Below are the code and all the weights of a small trained network. Each question names an input and a class and asks about switching units off, where a switched-off unit gives its printed mean instead of its output.

import numpy as np


def w(rows, s, z=0):
    codes = np.array(rows[::2]) - 128.0
    scale = np.full(codes.shape[1], s)
    scale[-1] = z or s
    return codes * scale


def norm(h):
    return h / np.sqrt((h * h).mean(-1, keepdims=True) + 1e-5)


def f(y):
    return y / 2 * (1 + np.tanh(0.7978845608 * (y + 0.044715 * y**3)))


def log_softmax(a):
    a = a - a.max(-1, keepdims=True)
    return a - np.log(np.exp(a).sum(-1, keepdims=True))


def net(x, mask):
    res = np.array(x, float).reshape(1, 3) / 4 @ E
    u = 0
    for l in range(3):
        y = f(norm(res) @ A[l][:, :-1].T + A[l][:, -1])
        res = res + np.where(mask[u : u + 3], y, B[l][:, -1]) @ B[l][:, :-1]
        u += 3
    return log_softmax(norm(res)[-1] @ U[:, :-1].T + U[:, -1])


A, B = {}, {}
E = w([
[3,124,166,182,43,182,84,44,197,15,205,51],'x0',
[158,175,103,209,50,101,74,177,215,199,108,106],'x1',
[95,27,68,224,131,117,100,30,104,168,125,234],'x2',
],0.0019)
A[0] = w([
[242,101,131,51,206,68,169,191,102,208,5,215,106],'0.n1',
[20,103,162,142,51,197,100,56,187,24,189,77,254],'0.n2',
[182,226,179,20,105,196,197,214,132,105,169,33,82],'0.n3',
],0.0018,0.0027)
B[0] = w([
[138,183,15,196,111,107,126,153,15,129,231,54,204],'0.n1',
[192,193,67,151,177,95,140,200,22,158,140,112,252],'0.n2',
[108,89,188,124,209,6,17,119,203,32,38,180,159],'0.n3',
],0.0024,0.0036)
A[1] = w([
[99,61,196,5,204,142,191,93,70,37,183,160,76],'1.n1',
[12,143,150,172,55,178,103,68,159,17,202,60,29],'1.n2',
[34,138,155,155,63,174,106,71,162,34,182,70,7],'1.n3',
],0.0022,0.0021)
B[1] = w([
[94,123,92,104,34,201,181,58,171,224,92,118,254],'1.n1',
[254,127,50,96,187,60,170,194,59,227,81,186,204],'1.n2',
[254,104,39,98,166,53,154,191,73,240,63,207,128],'1.n3',
],0.0044,0.00095)
A[2] = w([
[111,37,96,189,140,106,93,68,129,146,109,236,23],'2.n1',
[4,142,155,192,110,154,66,99,134,67,207,76,81],'2.n2',
[162,144,126,174,35,92,78,175,249,198,90,134,4],'2.n3',
],0.0037,0.0013)
B[2] = w([
[144,227,225,4,140,92,107,226,213,49,68,25,252],'2.n1',
[117,169,123,209,121,113,118,76,148,129,174,140,166],'2.n2',
[56,56,123,17,151,219,232,13,60,119,118,159,211],'2.n3',
],0.004,0.0026)
U = w([
[196,140,68,150,151,86,128,188,55,167,142,131,165],'0',
[123,162,202,77,140,98,96,166,213,69,83,96,172],'1',
[82,99,114,82,112,207,186,56,109,152,114,135,161],'2',
[100,149,132,247,115,120,94,85,152,106,189,129,170],'3',
[143,50,174,181,98,146,99,148,166,137,134,181,4],'4',
[132,65,143,179,116,141,105,144,174,130,131,159,33],'5',
[144,42,157,175,103,149,87,145,183,140,138,169,14],'6',
],0.011,0.0037)

Each question gives the input, the list of numbers given to net, and the class t.
The units are the neurons (one row each of A and B). Each row of codes is followed by its name. A weight is (code - 128) times the scale printed after its matrix; where a second scale follows, it is the last column's (A, B and U).
mask holds one flag per neuron, layer by layer. A switched-off neuron (its flag False) gives its mean, the last column of its row in B, instead of its output. The means were averaged over made-up inputs and are rounded, as every weight is.
A unit's drop is (log p(t) with every unit on - log p(t) with that unit switched off) / (log p(t) with every unit on - log p(t) with every unit switched off).
The circuit of an input: a set's keep is (log p(t) with only the set's units on - log p(t) with every unit switched off) / (log p(t) with every unit on - log p(t) with every unit switched off). Starting from all 9 units, units are removed one at a time, each time the one whose removal leaves the highest keep (on an exact tie, the one counted first), for as long as the keep stays at least 0.8.
units of the circuit, in order: the units of the circuit, biggest drop first
most important unit: the unit with the biggest drop
k most important neurons: the k neurons with the biggest drops, biggest first
top k neurons in layer l: the k neurons of layer l with the biggest drops, biggest first
drop of u: that unit's drop, to one decimal
input [8,-7,-7], class 0: 4 most important neurons	1.n2; 1.n3; 2.n1; 2.n3
input [1,3,2], class 3: most important unit	1.n2
input [2,-1,0], class 3: 4 most important neurons	0.n2; 1.n2; 1.n3; 2.n2
input [4,-7,-5], class 2: 3 most important neurons	1.n1; 2.n1; 0.n1
input [-5,7,-4], class 2: units of the circuit, in order	2.n3; 0.n2
input [-5,7,8], class 1: 3 most important neurons	2.n1; 0.n2; 1.n1
input [4,5,4], class 2: 2 most important neurons	2.n3; 0.n1
input [8,-2,8], class 0: top 2 neurons in layer 1	1.n2; 1.n3
input [6,2,6], class 0: 3 most important neurons	1.n2; 1.n3; 0.n3
input [-6,-7,3], class 2: 4 most important neurons	0.n2; 1.n2; 1.n1; 1.n3
input [7,-7,-5], class 0: 3 most important neurons	1.n2; 1.n3; 2.n3
input [6,-2,6], class 0: 3 most important neurons	1.n2; 1.n3; 0.n3
input [-3,-3,0], class 3: 2 most important neurons	0.n1; 1.n2
input [0,-5,6], class 1: most important unit	2.n1
input [-3,-1,-2], class 3: top 2 neurons in layer 2	2.n1; 2.n2
input [-5,-8,8], class 1: top 2 neurons in layer 2	2.n1; 2.n3
input [2,3,0], class 3: drop of 0.n2	3.6
input [6,-3,-5], class 0: drop of 2.n1	0.1
input [-2,5,0], class 2: drop of 2.n3	0.9
input [1,-6,-5], class 2: units of the circuit, in order	1.n1
